Below is a small trained network, with its code and all its weights. Each question gives an input and a class and asks what happens when units are switched off, that is, made to give their printed mean instead of their output.

import numpy as np


def w(rows, s, z=0):
    codes = np.array(rows[::2]) - 128.0
    scale = np.full(codes.shape[1], s)
    scale[-1] = z or s
    return codes * scale


def f(y):
    return np.maximum(y, 0)


def log_softmax(a):
    a = a - a.max(-1, keepdims=True)
    return a - np.log(np.exp(a).sum(-1, keepdims=True))


def net(x, mask):
    res = np.array(x, float).reshape(1, 8) / 4 @ E
    y = f(res @ A[0][:, :-1].T + A[0][:, -1])
    res = res + np.where(mask, y, B[0][:, -1]) @ B[0][:, :-1]
    return log_softmax(res[-1] @ U[:, :-1].T + U[:, -1])


A, B = {}, {}
E = w([
[187,63,224,70,144,229,108,135,82],'x0',
[153,136,142,147,118,125,128,126,145],'x1',
[117,131,123,137,144,129,134,115,106],'x2',
[149,122,142,115,106,121,125,156,164],'x3',
[128,137,123,153,135,135,123,101,111],'x4',
[67,123,182,161,248,147,74,160,191],'x5',
[145,144,125,143,124,139,122,118,134],'x6',
[81,57,97,176,130,215,211,94,191],'x7',
],0.014)
A[0] = w([
[167,145,111,128,86,170,130,137,113,173],'n0',
[87,132,77,185,159,79,131,136,185,164],'n1',
[112,152,69,146,76,65,174,97,155,191],'n2',
[127,92,55,173,101,113,252,119,173,179],'n3',
[108,153,105,130,170,103,106,140,128,168],'n4',
[125,176,171,121,156,89,96,159,119,168],'n5',
[151,105,105,130,94,136,189,149,68,179],'n6',
[157,50,153,130,35,124,141,96,94,173],'n7',
[133,130,125,122,142,103,132,109,96,138],'n8',
[97,173,148,165,150,121,83,164,156,187],'n9',
[87,47,179,181,154,194,168,124,181,129],'n10',
[192,123,154,79,124,88,114,102,62,169],'n11',
[110,107,106,131,137,127,137,131,115,108],'n12',
[154,135,217,85,168,123,92,133,94,173],'n13',
[123,199,132,142,127,40,104,121,124,167],'n14',
[133,112,118,83,89,166,163,129,104,148],'n15',
[133,182,113,95,65,40,122,144,65,255],'n16',
[110,153,60,150,63,66,174,148,114,210],'n17',
[150,161,133,138,65,102,117,109,111,167],'n18',
],0.015,0.0082)
B[0] = w([
[178,130,131,121,158,141,163,114,71,173],'n0',
[69,115,93,69,83,52,114,136,219,232],'n1',
[129,184,151,51,90,124,179,111,168,231],'n2',
[152,136,119,90,118,88,166,17,161,255],'n3',
[97,130,136,144,84,92,75,133,139,179],'n4',
[124,108,111,123,114,71,58,159,46,201],'n5',
[210,112,91,143,67,184,198,103,98,187],'n6',
[179,107,103,130,153,151,203,134,67,203],'n7',
[138,143,125,138,100,128,144,159,114,147],'n8',
[37,98,125,130,120,30,46,129,139,207],'n9',
[39,82,232,141,90,195,169,92,181,250],'n10',
[145,136,102,174,202,186,128,219,83,209],'n11',
[130,102,158,105,129,120,137,108,163,141],'n12',
[131,114,155,168,228,161,52,156,30,235],'n13',
[47,110,159,90,80,142,75,166,113,210],'n14',
[194,116,131,165,94,134,163,128,87,178],'n15',
[85,230,196,157,70,198,139,212,82,237],'n16',
[58,255,219,85,92,176,151,97,142,229],'n17',
[84,152,127,119,144,207,151,177,107,181],'n18',
],0.0093,0.024)
U = w([
[50,161,201,144,135,220,142,147,173,253],'0',
[77,140,74,132,80,49,42,168,140,130],'1',
[164,156,67,173,177,182,145,203,107,47],'2',
[132,79,133,162,241,119,34,137,128,100],'3',
[126,179,99,95,125,127,197,58,183,51],'4',
[65,82,69,117,142,76,128,89,255,53],'5',
[187,53,86,180,119,161,208,78,119,107],'6',
],0.011,0.003)

Each question gives the input, the list of numbers given to net, and the class t.
The units are the neurons (one row each of A and B). Each row of codes is followed by its name. A weight is (code - 128) times the scale printed after its matrix; where a second scale follows, it is the last column's (A, B and U).
mask holds one flag per neuron, in row order. A switched-off neuron (its flag False) gives its mean, the last column of its row in B, instead of its output. The means were averaged over made-up inputs and are rounded, as every weight is.
A unit's drop is (log p(t) with every unit on - log p(t) with that unit switched off) / (log p(t) with every unit on - log p(t) with every unit switched off).
The circuit of an input: a set's keep is (log p(t) with only the set's units on - log p(t) with every unit switched off) / (log p(t) with every unit on - log p(t) with every unit switched off). Starting from the 12 units with the biggest drops (on a tie, the unit counted first), units are removed one at a time, each time the one whose removal leaves the highest keep (on an exact tie, the one counted first), for as long as the keep stays at least 0.8.
units of the circuit, in order: the units of the circuit, biggest drop first
top k neurons: the k neurons with the biggest drops, biggest first
drop of u: that unit's drop, to one decimal
input [-5,-3,3,-2,3,-5,5,1], class 4: units of the circuit, in order => (n3)
input [2,3,6,-6,-2,0,7,6], class 6: units of the circuit, in order => (n17; n16)
input [-5,1,-5,-1,-1,1,-6,6], class 5: units of the circuit, in order => (n1; n16)
input [2,0,3,-4,6,0,3,-7], class 2: top 2 neurons => (n16; n10)
input [0,-1,8,-8,-5,3,-6,1], class 5: top 2 neurons => (n16; n17)
input [0,-8,2,3,2,5,-4,8], class 5: top 2 neurons => (n16; n17)
input [0,5,7,3,-7,-8,-2,3], class 4: top 2 neurons => (n17; n2)
input [-3,-7,8,3,4,1,-5,-8], class 1: top 2 neurons => (n5; n10)
input [1,-2,1,-8,0,3,4,-6], class 3: top 2 neurons => (n13; n1)
input [-8,8,6,8,5,-6,1,4], class 4: drop of n3 => 0.2
input [-1,-5,-1,0,0,1,-6,1], class 5: drop of n16 => 0.3
input [2,-3,0,3,1,1,-1,-7], class 3: drop of n13 => 0.2
input [0,1,2,4,-3,8,6,3], class 5: top 4 neurons => (n16; n17; n9; n1)
input [3,6,5,2,3,-8,-8,1], class 6: top neuron => (n6)
